In the rows, 128 means zero.
Each row of numbers stands for one object and depends on some of the facts below. Use the named rows to name the rest.

Some facts about the objects:
[baflu,banefil,bele,betur,bifol,bigre,bralim,bramo,brele,bruvagon,dadrol,dramer,dredruk,drobir,dusko,fetril,flilin,flonem,flufor,fluplam,fupam,gabram,gatos,grazom,gropler,kipezom,kledasek,klelubrer,klobuve,kofo,kuflen,laklor,metras,musak,nezul,plosto,puvistol,rotedrum,skiros,skudil,skulokek,staru,trure,trutru] λ a
[baplem,brabrar,brisom,drasates,drekol,drerozo,fastena,futruk,gresodren,grigrovor,grito,grutrin,klimibul,meki,mukir,mustus,pili,pitusel,stiklok,tastu,tister,vakuno,voroko,vusal,zaval,zifal,zigi,zuse] λ b
[beza,biplal,bretil,dagus,drisko,fladral,flograsu,fludir,fotron,gikam,loder,loklus,mitik,mizel,nosku,petral,plaski,stabre,tesoklun,trigo,trulus,vutro,zegreren] λ d
[bezuk,bruskik,dratri,fifodis,flusun,fopom,kimak,klustel,lepal,lestol,purum,retil,stipa,triris,vinaklu,zoru] λ f
[bisko,drubra,faflir,grefeva,greno,greplastur,kitrol,logok,notrek,plekir,puva,redran,rofi,skepu,skeru,stivulik,stonas,tapan,tifla,tresak,zuklon] λ c
[dupopom,fepon,gredrel,greflopin,kluklu,laku,plute,pufe,rokli,trave,trunek,zaklol] λ e
{baflu,bele} φ kledasek
{banefil,mukir,nosku,tesoklun,zifal} φ meki
{betur,beza,plosto} φ logok
{beza,grefeva,logok,zuklon} φ kofo
{beza,brele,retil} φ fifodis
{beza,logok} φ grito
{bezuk,gikam,gresodren,plute,vinaklu} φ vusal
{bifol,greplastur,kledasek,tesoklun,vutro} φ voroko
{bigre,metras,skudil,stiklok} φ fupam
{biplal,bisko,bralim,flufor,meki} φ trave
{bisko,kluklu,loklus,rofi,vakuno,voroko} φ redran
{brabrar,loder,mizel,nezul,plekir,skiros,zoru} φ skulokek
{brabrar,loder} φ tastu
{bralim,flufor,mustus} φ nezul
{bralim,kledasek,kofo,tesoklun,vusal} φ petral
{bralim,gropler,metras,rokli,stiklok} φ plaski
{bramo,klustel} φ fopom
{bretil} φ plekir
{brisom,grefeva,grigrovor,laklor,notrek,puvistol} φ vinaklu
{brisom} φ staru
{bruskik} φ mitik
{bruskik,trure,vutro} φ dratri
{bruskik,flograsu,puvistol,trutru} φ skudil
{bruvagon,klimibul,puva} φ zuklon
{bruvagon} φ puvistol
{dadrol,flusun} φ puva
{dadrol,grito,mizel,tapan,tesoklun,zoru} φ rofi
{dagus,kimak,pili} φ tifla
{dagus} φ notrek
{dagus} φ retil
{dramer,grazom} φ flilin
{drasates,kitrol,rofi,trave} φ zegreren
{dratri,grigrovor,meki,rofi,skulokek,triris,zegreren,zoru,zuse} φ tister
{dredruk,tesoklun} φ kluklu
{dredruk,fepon} φ flograsu
{drekol} φ stivulik
{drisko,stipa} φ bezuk
{drobir,greno} φ gikam
{dupopom} φ drisko
{dupopom,gresodren} φ tesoklun
{dusko,klimibul} φ bruskik
{faflir,gredrel,mitik} φ tapan
{faflir} φ gatos
{fastena} φ trigo
{fladral} φ grutrin
{fladral,futruk,stiklok} φ metras
{flilin} φ beza
{flograsu,fopom,klustel,lestol,stivulik} φ trure
{fludir,fluplam,notrek,stivulik,trigo} φ gresodren
{flufor,gatos} φ greplastur
{fluplam} φ brisom
{fluplam,skepu} φ kimak
{fupam,gikam,gropler,metras} φ zoru
{futruk,greflopin,klelubrer} φ vutro
{futruk,trunek} φ vakuno
{gabram} φ banefil
{gabram,greno,pitusel,zaklol} φ bigre
{gredrel} φ skepu
{gredrel,plekir,stiklok} φ drobir
{greflopin} φ klustel
{greplastur,zuklon} φ kitrol
{gropler,kuflen} φ fetril
{gropler,lestol,tastu,vutro} φ mukir
{grutrin} φ zuse
{klobuve,trulus} φ rotedrum
{kluklu,plute,trave,voroko,zaklol} φ mizel
{klustel} φ stiklok
{kuflen,trunek} φ greno
{kuflen,puva} φ gredrel
{laku} φ faflir
{lepal} φ trunek
{lepal} φ kuflen
{loklus} φ brele
{loklus,plosto,retil} φ drerozo
{musak,skudil,stivulik,trutru} φ gropler
{nosku} φ dramer
{notrek} φ rokli
{notrek} φ futruk
{pili,purum} φ dredruk
{pili} φ laklor
{plosto,zaval} φ lestol
{plosto} φ grefeva
{puvistol} φ trulus
{rokli} φ triris
{stipa} φ pitusel
{zaval} φ mustus
{zigi} φ fludir
α 256 <- baflu,baplem,bezuk,dadrol,dagus,dredruk,drekol,dupopom,dusko,faflir,fifodis,flonem,fopom,fotron,gabram,gikam,grito,grutrin,klelubrer,klobuve,kuflen,logok,loklus,mizel,musak,nezul,pitusel,plaski,plekir,pufe,purum,puva,redran,retil,rokli,rotedrum,skulokek,stiklok,tresak,trure,voroko,zaval,zegreren,zuklon
α 602 <- banefil,bele,betur,beza,bifol,bigre,biplal,bisko,brabrar,bralim,bramo,brele,bretil,brisom,bruskik,bruvagon,dramer,drasates,dratri,drerozo,drisko,drobir,drubra,fastena,fepon,fetril,fladral,flilin,flograsu,fludir,flufor,fluplam,flusun,fupam,futruk,gatos,grazom,gredrel,grefeva,greflopin,greno,greplastur,gresodren,grigrovor,gropler,kimak,kipezom,kitrol,kledasek,klimibul,kluklu,klustel,kofo,laklor,laku,lepal,lestol,loder,meki,metras,mitik,mukir,mustus,nosku,notrek,petral,pili,plosto,plute,puvistol,rofi,skepu,skeru,skiros,skudil,stabre,staru,stipa,stivulik,stonas,tapan,tastu,tesoklun,tifla,tister,trave,trigo,triris,trulus,trunek,trutru,vakuno,vinaklu,vusal,vutro,zaklol,zifal,zigi,zoru,zuse

Known rows:
bele: [123 127 136 121 121 136 142 125 155 124 120 126 123 131 113 136 128 122
 123 124 136 121 116 125 137 134 115 123 135 135 112 139 161 114 142 122
 101]
trigo: [119 123 160 129 175 142 135 112 126 146 132 102 106  84  91 118 119 128
 100 145 149 146 145 123 133 105 131 125 120 130 140 142 157 150 112 152
 146]
zuse: [140 129 128 121 129 138 122 136 122 115 130 142 126 129 127 125 123 112
 127 118 118 126 133 126 138 128 127 123 128 116 134 129  98 134 121 134
 119]
fifodis: [130 121  80 149 114 124 117 154 100 127 134 129 127 134 148 133 117 132
 157 126 147 123 154 126 129 142 150 114 144 130 141 129 125 143 113 123
 161]
zoru: [133 122 136 123 117 134  98 151 131 126 138 129 116 120 120 139 120 122
 139 125 140 130 135 124 133 143 138 122 136 122 131 129 113 130 113 126
 125]
stonas: [130 128 135 129 126 134 122 119 134 133 121 128 129 116 124 137 117 133
 120 121 136 126 132 127 126 130 131 121 136 117 135 136 119 131 112 123
 119]
fetril: [138 128 103 125 124 138 122 117 138 136 144 133 111 127 150 137 123 130
 130 123 116 115 145 128 141 134 117 115 133 120 149 136  91 133 121 128
 118]
vusal: [137 129 136 123 136 137 124 129 125 118 131 136 124 125 124 120 123 116
 126 122 123 128 136 125 137 120 127 122 127 123 131 131 108 143 122 141
 128]
logok: [126 126  88 144 118 126 144 129 108 131 114 129 143 129 136 135 118 135
 130 118 146 122 138 130 122 128 140 117 142 127 133 137 142 120 121 116
 142]
bifol: [128 127 128 122 122 137 136 122 152 128 125 127 120 129 124 136 127 123
 123 123 133 120 124 126 139 137 116 122 133 131 123 138 139 115 137 123
 103]
kluklu: [128 122 123 126 121 135 109 127 142 141 129 121 111 113 125 144 119 138
 135 128 138 124 133 126 133 149 129 118 140 125 135 134 118 123 118 114
 122]
tesoklun: [128 125 133 127 134 136 125 135 127 133 126 123 132 114 115 133 121 126
 126 123 139 132 135 125 126 139 129 120 132 113 142 132 137 128 106 128
 120]
rotedrum: [108 142 168 144 226 110  85  97 123 133 167 130  64 145 246 147 139 183
 124  92 157  94 161 103 112  69 138 133 112 143 108 140  78  62 121 140
 151]
mukir: [137 129 132 123 130 137 126 134 125 116 124 139 128 131 124 122 123 112
 126 119 121 129 129 126 135 128 129 122 130 119 129 129 102 132 123 135
 122]
bigre: [134 128 112 122 127 138 127 120 139 133 133 130 112 125 136 136 125 125
 125 122 120 119 130 128 140 138 118 118 131 124 137 136 101 119 130 124
 112]
flilin: [121 128  79 161 131 127 155 116 134 135  97 123 132 152 148 111 126 121
 161 123 156 120 104 126 135 162 133 102 154 134 115 124 148 128 143 103
 126]
drerozo: [141 131 106 138 133 133 128 128 119 121 125 139 133 137 145 113 122 122
 143 121 125 122 142 125 135 130 132 112 136 120 142 125 102 158 115 136
 138]

Name these rows:
No name comes twice in this set of rows, the named rows included.
[131 122 148 118 113 136  99 153 135 124 137 129 115 116 112 142 120 120
 134 125 138 131 130 125 133 141 135 126 135 123 127 131 120 127 116 124
 120] : lepal
[131 127 142 122  86 126 142 144 146 111 127 134 154 135 129 159 122 153
 123 121 143 106 178 126 114 115 121 126 138 134 137 148 211 146 111 124
 122] : faflir
[131 127 121 118 124 138 130 123 146 130 130 129 116 124 123 139 127 121
 120 119 122 122 117 128 140 139 117 122 131 125 126 137 114 107 136 121
 100] : skiros
[133 127 114 115 133 141 123 120 132 136 136 131 106 115 122 136 125 112
 113 117 113 128 106 130 145 139 122 124 127 118 128 136  73  90 137 120
 102] : bramo
[124 123  94 139 128 129 143 147 102 128 121 123 145 125 124 136 122 129
 127 120 146 130 137 127 122 138 138 121 136 121 138 135 159 113 114 123
 136] : loklus
[124 120  99 130 114 129 121 140 118 136 137 122 116 117 135 151 119 141
 130 125 140 120 148 127 129 135 134 124 136 134 137 140 131 108 122 115
 138] : pufe
[134 126  92 133 115 129 131 129 108 131 129 132 142 120 140 142 116 138
 120 118 133 119 155 130 124 123 136 121 136 121 148 140 123 126 111 123
 141] : redran
[131 122 139 129 130 133  97 143 129 130 139 125 110 115 129 136 119 129
 138 127 143 129 138 123 133 137 140 121 135 125 132 129 111 141 111 132
 136] : vinaklu
[125 125 144 122 128 135 127 142 134 127 118 124 139 116 104 138 124 122
 124 118 141 133 123 126 122 146 129 123 133 114 128 132 156 115 112 122
 108] : biplal
[134 126  79 129 127 134 138 126 113 132 143 130 115 125 147 139 124 128
 119 121 119 117 147 129 140 124 124 121 128 131 144 142 109 109 133 128
 133] : dredruk
[132 124  88 129 127 133 126 145  98 129 137 128 139 116 132 143 120 133
 125 118 129 126 154 128 124 130 135 123 129 113 156 137 124 118 103 130
 138] : plaski

Now the same objects, written a new way:
Named rows:
tister: [ 64  72 142 111  77 153 126 190 148 108 133  64  99 156 162 134 116  19
  11 122  96 136 107 208  91 112 147  54  74]
mizel: [ 81 114 153  42 127  89 222  63 122  86  93 189 104 184 122  59 101  87
 174 168 197 128 161 145 180 106 112 197 163]
greno: [163 138 116 158 145 132 137 107 142 153 120 127 130 135 124 118 125 195
 152 155 151  96 162  88 123 134 165 103 147]
faflir: [166 152 138 121 158  77 125  92 149 142 136 163 162 134 151 139 129 132
 197 177 161 133 128 123 132  88 174 157 117]
loklus: [128 132 157  86 142  95 122 102 119 128 139 178 134 135 123 133 114  92
 159 140 127 158 112 150 141 112 101 185 135]
betur: [130 136 130 135 125 150 137 137 126 137 132 126 110 128 105 125 127 162
 123 106 124 127 140 119 123 148 109 124 150]
fetril: [150 141 127 115 162 119 102 143 143 189 136 114  96 155 112 117 117 115
  78 118 103 137 166 172  80 145 119 103 173]
drekol: [108 105 120 124 113  76 103 103  71  87 131 141 192 106 153 123 153  54
 121 137 116 123  74 125 146 101 110 170  97]
metras: [141 163  74 155 137 115 156 107 118 109 116 158 124 133 122  98 149 149
 101  91 134  53 168 107 130 154 127  93 170]
rofi: [101 107 195  95  80 183 199 139 196 125 110 104  75 195 143 117  58 161
 149 163 178 158 166 179 138  97 163 103  76]
bisko: [155 126 183 122 118 148 135 123 145 167 131 110 113 157 118 114  77 199
 167 157 149 164 158 138 125 123 136 131 110]
gatos: [129 141 137 137 126 149 138 131 125 137 126 135 113 130 105 124 120 167
 125  99 123 129 145 123 130 150 104 131 143]
klustel: [191 153 112 177 131 151  99 113 122 129 144 144 149 120 156 147 126 179
 119 123 112 100 139 120 129 129 127 100  90]
skepu: [160 136 132 160 136 143 123 126 156 153 129 120 129 137 131 130 121 186
 145 148 138 121 152 103 114 134 163 107 132]
staru: [145 132 134 113 156 126 105 155 147 189 130 110  87 147 110 119 118 110
  74 118 100 146 163 168  87 152 117 101 171]
tifla: [180 132 142 126 163 116  87 137 168 214 137  96 113 157 133 116 105 140
 109 167 123 146 172 159  71 133 167  85 154]
tresak: [179 145 136 102 184  58  85 112 173 190 141 143 135 151 156 146 123  82
 157 184 141 157 144 164  91  92 186 133 137]

Rows to name:
No name comes twice in this set of rows, the named rows included.
[110 117 140 153  79 207 161 181 210  87 143 110  80 145 186 199 116 108
  81 120 120 121 128 190 120  98 181  39  26] : dratri
[ 86  68  99 145 105 149 110 156  96 103 127  71 139  81 122 135 168 100
  79 135  91 121  83  81 128 149 121 121 135] : brisom
[101 111 137 144  87 205 172 180 213  96 137 104  72 150 181 189 124 103
  83 137 127 121 133 177 122 104 191  41  50] : triris
[100  83 208  60  93  86 124  79  51 103 121 133 167 145 123  70  87  99
 168 162 137 195  98 145 170  91  60 239 100] : voroko
[100 112  85 115 160  95 159 107 139 101 122 164 130  94 126 156 190  74
 157 158 141 109 104  74 147 138 150 170 189] : gikam
[159 132 168 136 124 157 125 122 145 162 136 117 128 147 119 126  91 209
 174 153 142 154 148 115 125 124 134 133 116] : greplastur
[121 125  81 131 133  48 114  84  60  77 119 169 197 116 165  98 162  56
 113 130 124  71  94 119 150 103 115 152 117] : stiklok
[102  78 170 104  76 142 117 117  58 114 121  95 144 143 121  67  89 132
 100 124 115 156 119 134 150 132  60 162 110] : vakuno
[121 137 129 113 156  88 118 119 125 121 146 170 140 118 132 152 137  81
 153 136 126 136 101 131 133 119 123 173 140] : dagus
[122  83 131 110 122 113  80 134  81 158 131  80 135 142 132  85 120  73
  44 133  88 145 128 159  94 145  98 115 141] : drerozo
[ 43 119 166 102  85 147 183 180 200  67 149 153  88 148 167 203 111  17
 115 117 128 148  81 216 143  75 167 112  41] : zegreren

Now the same objects, written a new way:
Named rows:
fastena: [136 131  70 134  58 113 138 212 126 138 135 125 123 125 174  82 134 175
 153 109 143 138 145 149 143  70 150 115 143 154 118  95 164  90 178 103
 114 128 139 114 115 167 109 101 154 180 143 162  79]
fopom: [124 128 122 143 112 117 135 138 134 111 153 116 127 149 138 131 147 102
 139 141 124 137 129 100 118 118 136 149 116 155 140 149 115 156 111 140
 118 109 147 127 114 148 101 166 137 136 133 123 105]
baplem: [123 129 128 128  99 103 144 154 131 114 148 131 133 133 130 116 124 126
 105 126 130 135 122 110 123 119 144 122 119 121 144 125 122 126 118 128
 127 105 123 138  94 145 106 153 158 142 130 128 119]
staru: [111 119 104 105 169  91 154 122 105 128 142 136 107 128 136 151 122 111
 141 146 115 145 130 145 126 117 138 126 129 126 108 107 129 131 139 116
 113 118 134 114 122 112 117 136 140 179 113 191  68]
meki: [122 130 133 109 106 104 151 147 125 114 126 130 116 122 142 120 132 144
 118 118 126 125 126 129 124 115 150 124 120 127 129 103 132 131 124 141
 115 120 116 154 124 136 106 131 139 128 126 134 128]
retil: [132 119 105 129 124 107 161 135 133 116 145 103 125 146 157 131 119 103
 139 130 111 142 121 108 130 125 156 132 119 127 123 144 119 159 110 120
 129  91 127 111 101 131 106 154 152 130 118 144 110]
kitrol: [120 113 139 127 148 149 133 127 136 139 120 110 120 111 115 169 127 106
 123 118 132 122 148 132 124 121 113 134 128 135 112 100 130 125 110  98
 118 119 114 117 136 137 144 101 113 136 120 153 114]
klimibul: [131 134 134 118  95 122 149 156 132 117 119 130 124 114 141 112 134 143
 118 113 132 123 124 122 121 113 144 124 121 139 143 108 137 127 129 130
 133 131 111 163 133 147 114 122 137 127 123 128 136]
grazom: [143 107  91  87  93 145 146 117 147 120 103  68 102 120 193 136 113 158
 159 104 101 117 142 131 141 131 156 102 109  78 100 116 138 166 107 126
 122  72 114  78 109 113 123  93 109  65 133 134 183]
klustel: [125 131 125 124 126 119 146 132 125 115 128 120 111 135 145 134 150 117
 150 135 117 131 131 122 120 110 142 149 117 165 124 127 130 156 124 146
 118 130 136 146 142 139 106 143 124 131 122 137 108]
puvistol: [129 120 115 110 133 133 135 114 115 130 117 120 120 105 134 132 141 116
 145 139 134 128 116 129 118 123 121 132 122 136 136 111 135 143 129 117
 147 112 124 127 138 126 121 131 112 157 126 145 107]
greno: [113 115 140 128 148 140 127 122 129 135 129 112 116 117 110 171 137 109
 128 125 134 121 152 134 121 117 109 140 126 139 109  99 127 123 107 110
 105 118 126 118 135 138 138 110 109 143 126 150 105]
plaski: [106 123 140 123 131  94 126 145 121 117 148 142 130 139 109 137 125 116
  96 137 127 134 125 122 124 131 137 123 135 108 141 123 115 119 115 121
 115 105 132 129  91 133 113 154 154 150 123 141 114]
trulus: [125 110 120  91 108 123 115 118  84 137  97 132 132  64 119  89 166 133
 129 144 155 113  74 149 120 134 118 134 139 116 161  86 142 136 122 103
 180  77  99 146 125 112 110 146 106 190 139 125 115]
dusko: [136 127 124 145 109 147 126 138 149 124 138 114 137 131 124 136 127 106
 125 126 132 134 132  97 118 124 119 127 117 138 151 142 117 133 128 111
 149 120 137 117 117 162 130 132 128 131 124 124 125]
stiklok: [118 131 135 130 102 100 140 150 130 110 150 135 134 140 125 120 131 125
 103 129 132 134 124 109 122 120 140 126 120 124 147 127 120 128 116 135
 122 109 131 145 101 146 103 159 158 142 132 127 119]
tifla: [108 109 128 117 164 123 136 118 117 136 135 117 109 119 117 173 127 104
 133 132 130 128 146 145 128 121 118 135 130 128  95  90 129 123 110 104
  98 105 122 106 122 120 134 115 124 161 125 175  86]

Rows to name:
No name comes twice in this set of rows, the named rows included.
[130 129 123 124 116 143 130 131 138 123 123 116 116 125 140 144 138 126
 141 123 125 129 142 120 120 116 124 129 117 143 131 120 132 135 135 127
 128 131 131 127 142 148 127 116 113 123 123 135 127] : bralim
[124 133 126 115  94 111 142 156 123 116 128 132 117 122 145 112 142 150
 124 119 131 125 130 132 123 107 145 125 124 136 132 105 140 125 134 138
 118 125 120 150 124 143 106 128 137 138 133 133 121] : pili
[109 123 137 103 134 101 139 143 116 121 122 139 113 125 123 133 128 133
 111 126 119 129 130 142 129 122 143 120 136 113 127 100 129 120 126 125
 114 121 119 142 118 121 116 127 140 144 117 153 122] : petral
[133 120 106 109 115 141 140 126 140 122 115  98 111 121 160 140 125 135
 148 117 114 124 141 123 128 122 138 116 115 116 117 119 136 148 125 123
 127 108 124 107 128 133 127 105 115 107 125 141 146] : betur
[127 122 117 108 135 125 144 122 130 123 121 114 113 122 145 145 124 124
 141 128 116 129 134 127 122 126 135 123 119 124 121 115 131 144 130 122
 126 117 124 117 129 127 125 117 121 129 118 152 122] : kofo
[127 127 103 121 120 132 134 143 132 129 128 118 116 124 146 136 133 130
 150 127 127 136 141 131 125 106 128 128 125 143 123 114 137 127 146 117
 124 129 139 114 135 145 126 111 121 147 126 154 103] : fluplam
[157  98  84 112  83 166  99  86  84 152 100 105 161  33 124  64 184 105
 153 165 185 113  32 119 110 150  87 140 124 126 190 114 137 168 112  74
 250  28 101 112 116 122 115 169  80 217 158  89 100] : klobuve
[161 125 141 133 106 143 183 147 162 144  96 138 138  97 129 135  75 113
  77  87 137 144 125 113 123 111 140  92 111 136 171 116 117 114 153  82
 198 180  76 170 151 163 151  74 156 124  74 165 137] : laku
[125 125 120 115 132 129 140 125 128 123 125 121 111 123 137 146 134 121
 141 129 123 132 134 124 120 118 129 128 120 137 126 117 130 138 132 124
 126 128 130 125 135 133 125 121 121 138 120 149 114] : kipezom
[119 108 129 118 145 142 128 121 130 137 127 102 112 113 123 167 131 114
 133 122 129 119 151 141 128 119 114 134 126 126 102  94 130 129 108 106
 108 102 119 104 128 130 138 105 112 140 129 155 112] : grefeva
[120 124 115 112 136 121 138 125 120 125 130 123 111 124 138 144 133 121
 147 136 123 134 134 131 123 117 130 130 123 134 123 113 131 138 135 124
 121 121 133 119 131 129 120 125 125 150 122 155 103] : laklor
[138  97  94 102 124 134 119  80  77 143 114 121 151  52 115  87 166  92
 142 174 164 125  40 125 112 155 102 138 127 114 171 112 125 165 107  82
 226  38 100 112 110 104 113 179 101 225 144 121  83] : rotedrum
[123 123 133 115 107 104 156 115 127 128 126 142 121 119 132 141 115 133
 109 124 135 137 138 136 121 106 131 109 103 120 150 110 113 130 142 137
 138 145 120 150 134 139 117 118 133 146 119 157 114] : gredrel
[121 127 144 111 127 118 136 152 125 124 115 140 120 116 118 131 127 130
 104 118 127 126 126 133 125 120 138 120 138 126 141 103 130 115 132 115
 132 136 111 154 128 134 125 118 138 138 109 147 131] : mitik

